Below is a small trained network, with its code and all its weights. Each question gives an input and a target symbol and asks what happens when units are switched off, that is, made to give their printed mean instead of their output.

import numpy as np


def w(rows, s, z=0):
    codes = np.array(rows[::2]) - 128.0
    scale = np.full(codes.shape[1], s)
    scale[-1] = z or s
    return codes * scale


def f(y):
    return y / 2 * (1 + np.tanh(0.7978845608 * (y + 0.044715 * y**3)))


def softmax(a):
    e = np.exp(a - a.max(-1, keepdims=True))
    return e / e.sum(-1, keepdims=True)


def log_softmax(a):
    a = a - a.max(-1, keepdims=True)
    return a - np.log(np.exp(a).sum(-1, keepdims=True))


def net(x, mask):
    ids = ['ΣΦαεηξτ'.index(c) for c in x.split()]
    T = len(ids)
    res = E[ids] + P[:T]
    u = 0
    for l in range(2):
        q, k, v = (res @ M[l].T for M in (Q, K, V))
        z = softmax(np.where(np.tri(T) > 0, q @ k.T / 2**0.5, -1e9)) @ v
        res = res + np.where(mask[u], z, O[l][:, -1]) @ O[l][:, :-1]
        u += 1
        y = f(res @ A[l][:, :-1].T + A[l][:, -1])
        res = res + np.where(mask[u : u + 12], y, B[l][:, -1]) @ B[l][:, :-1]
        u += 12
    return log_softmax(res[-1] @ U[:, :-1].T + U[:, -1])


Q, K, V, O, A, B = {}, {}, {}, {}, {}, {}
E = w([
[78,95,120],'Σ',
[140,116,164],'Φ',
[225,31,130],'α',
[119,164,73],'ε',
[104,142,43],'η',
[95,73,84],'ξ',
[110,107,1],'τ',
],0.016)
P = w([
[2,131,161],'0',
[146,98,93],'1',
[132,77,67],'2',
[145,74,86],'3',
[140,85,97],'4',
[142,86,99],'5',
[145,97,98],'6',
[145,91,107],'7',
[147,100,101],'8',
[146,110,101],'9',
[141,108,116],'10',
[142,110,120],'11',
[139,115,122],'12',
[136,118,117],'13',
],0.0097)
Q[0] = w([
[231,169,255],'0.h1',
[85,110,84],'0.h1',
],0.0076)
K[0] = w([
[178,205,3],'0.h1',
[12,134,248],'0.h1',
],0.0075)
V[0] = w([
[97,254,120],'0.h1',
[79,243,236],'0.h1',
],0.0071)
O[0] = w([
[100,254,2,81],'0.h1',
[150,251,107,2],'0.h1',
],0.0084,0.006)
A[0] = w([
[24,75,106,129],'0.n1',
[172,81,31,197],'0.n2',
[26,186,47,122],'0.n3',
[176,242,2,102],'0.n4',
[230,124,13,84],'0.n5',
[140,89,251,148],'0.n6',
[191,187,216,126],'0.n7',
[48,78,125,115],'0.n8',
[144,186,6,254],'0.n9',
[245,54,132,119],'0.n10',
[75,162,40,233],'0.n11',
[151,58,218,135],'0.n12',
],0.007,0.0053)
B[0] = w([
[121,158,89,196],'0.n1',
[128,99,244,254],'0.n2',
[68,172,107,165],'0.n3',
[174,201,202,158],'0.n4',
[220,72,164,162],'0.n5',
[175,182,101,157],'0.n6',
[26,101,45,115],'0.n7',
[108,162,79,173],'0.n8',
[15,146,137,214],'0.n9',
[136,247,159,193],'0.n10',
[1,120,158,210],'0.n11',
[180,178,118,182],'0.n12',
],0.0048,0.0094)
Q[1] = w([
[54,68,204],'1.h1',
[209,254,85],'1.h1',
],0.0072)
K[1] = w([
[28,226,189],'1.h1',
[254,72,52],'1.h1',
],0.0068)
V[1] = w([
[117,72,47],'1.h1',
[246,41,236],'1.h1',
],0.011)
O[1] = w([
[92,63,248,136],'1.h1',
[109,73,104,3],'1.h1',
],0.012,0.042)
A[1] = w([
[75,171,183,83],'1.n1',
[151,142,210,82],'1.n2',
[104,206,134,148],'1.n3',
[9,74,169,137],'1.n4',
[211,181,254,36],'1.n5',
[93,26,103,93],'1.n6',
[220,108,139,151],'1.n7',
[170,40,202,183],'1.n8',
[56,198,130,2],'1.n9',
[224,165,154,123],'1.n10',
[218,175,188,84],'1.n11',
[15,120,238,107],'1.n12',
],0.0081,0.009)
B[1] = w([
[195,72,199,194],'1.n1',
[89,51,103,187],'1.n2',
[201,154,140,222],'1.n3',
[68,132,51,154],'1.n4',
[153,83,101,252],'1.n5',
[233,146,165,142],'1.n6',
[88,130,149,150],'1.n7',
[96,197,71,175],'1.n8',
[177,1,51,167],'1.n9',
[112,128,98,197],'1.n10',
[106,55,79,217],'1.n11',
[38,85,138,190],'1.n12',
],0.0074,0.022)
U = w([
[112,174,168,169],'Σ',
[109,202,144,216],'Φ',
[103,84,11,32],'α',
[137,172,65,100],'ε',
[166,97,181,64],'η',
[77,156,102,225],'ξ',
[104,94,144,1],'τ',
],0.012,0.0054)

Each question gives the input, a string of symbols that net reads in full, and the target symbol t.
The units are the heads (2 rows each of Q, K, V and O) and the neurons (one row each of A and B). Each row of codes is followed by its name. A weight is (code - 128) times the scale printed after its matrix; where a second scale follows, it is the last column's (O, A, B and U).
mask holds one flag per unit, layer by layer, with each layer's heads first. A switched-off unit (its flag False) gives its mean, the last column of its rows in O or B, instead of its output. The means were averaged over made-up inputs and are rounded, as every weight is.
A unit's drop is (log p(t) with every unit on - log p(t) with that unit switched off) / (log p(t) with every unit on - log p(t) with every unit switched off).
The circuit of an input: a set's keep is (log p(t) with only the set's units on - log p(t) with every unit switched off) / (log p(t) with every unit on - log p(t) with every unit switched off). Starting from the 12 units with the biggest drops (on a tie, the unit counted first), units are removed one at a time, each time the one whose removal leaves the highest keep (on an exact tie, the one counted first), for as long as the keep stays at least 0.8.
units of the circuit, in order: the units of the circuit, biggest drop first
unit that matters most: the unit with the biggest drop
top k neurons: the k neurons with the biggest drops, biggest first
k most important neurons of layer l: the k neurons of layer l with the biggest drops, biggest first
drop when u is switched off: that unit's drop, to one decimal
input ε η η ε τ Φ, target ε: units of the circuit, in order : 0.n4, 0.h1, 1.h1
input η Σ τ ε ε η ε ξ η η ε η η α, target α: unit that matters most : 1.n8
input ε η ε η Φ ε α α Σ η α α η, target ε: units of the circuit, in order : 0.h1, 1.h1, 0.n4, 0.n3
input τ ε η η α ξ ξ ε α τ τ Σ, target τ: units of the circuit, in order : 1.h1, 0.h1, 1.n12
input ε ε ξ Φ, target ε: units of the circuit, in order : 0.h1, 0.n4, 1.h1
input τ η η Σ η ε η η ε ξ, target τ: 3 most important neurons of layer 1 : 1.n12, 1.n2, 1.n3
input α ε η ε ε η Σ Σ α ξ, target α: top 4 neurons : 1.n4, 1.n1, 1.n3, 1.n8
input η η ξ ε Φ ε τ τ, target η: units of the circuit, in order : 0.n2, 1.n8, 1.n4
input α ε η η η, target α: top 4 neurons : 1.n4, 1.n1, 1.n3, 1.n8
input Σ η ξ Φ ξ, target Σ: units of the circuit, in order : 1.n9, 1.n11, 1.n5
input τ ξ ξ η, target τ: units of the circuit, in order : 1.h1, 1.n12, 0.h1
input τ ε α α τ ε η α η ε η ε ε, target τ: units of the circuit, in order : 1.h1, 0.h1, 1.n12
input τ η α η η α η η ξ, target τ: 2 most important neurons of layer 0 : 0.n10, 0.n4
input η η η ξ ε Φ η η, target η: 3 most important neurons of layer 0 : 0.n2, 0.n3, 0.n10
input α ε Φ, target α: units of the circuit, in order : 1.h1
input Σ η Φ η η ε ξ α α η ε τ, target Σ: top 2 neurons : 1.n11, 1.n5
input Φ ε η ε η η η η, target Φ: 3 most important neurons of layer 1 : 1.n5, 1.n11, 1.n2
input η ε η ε ε, target η: top 2 neurons : 1.n1, 0.n11
input η η α τ α ε τ η τ ξ η τ ε τ, target η: 3 most important neurons of layer 0 : 0.n2, 0.n3, 0.n10
input Φ ε η τ, target Φ: unit that matters most : 0.h1
input η η η η η η, target η: 3 most important neurons of layer 1 : 1.n1, 1.n9, 1.n8
input ξ α ξ η Σ ε Σ, target ξ: drop when 0.n11 is switched off : -0.1
input τ ξ η ε Σ ε α ε Σ, target τ: drop when 1.h1 is switched off : 1.4
input α τ ε η η ε η ε, target α: drop when 0.n11 is switched off : 0.0
input Φ τ α η η α η ξ η, target Φ: drop when 1.n2 is switched off : 0.2
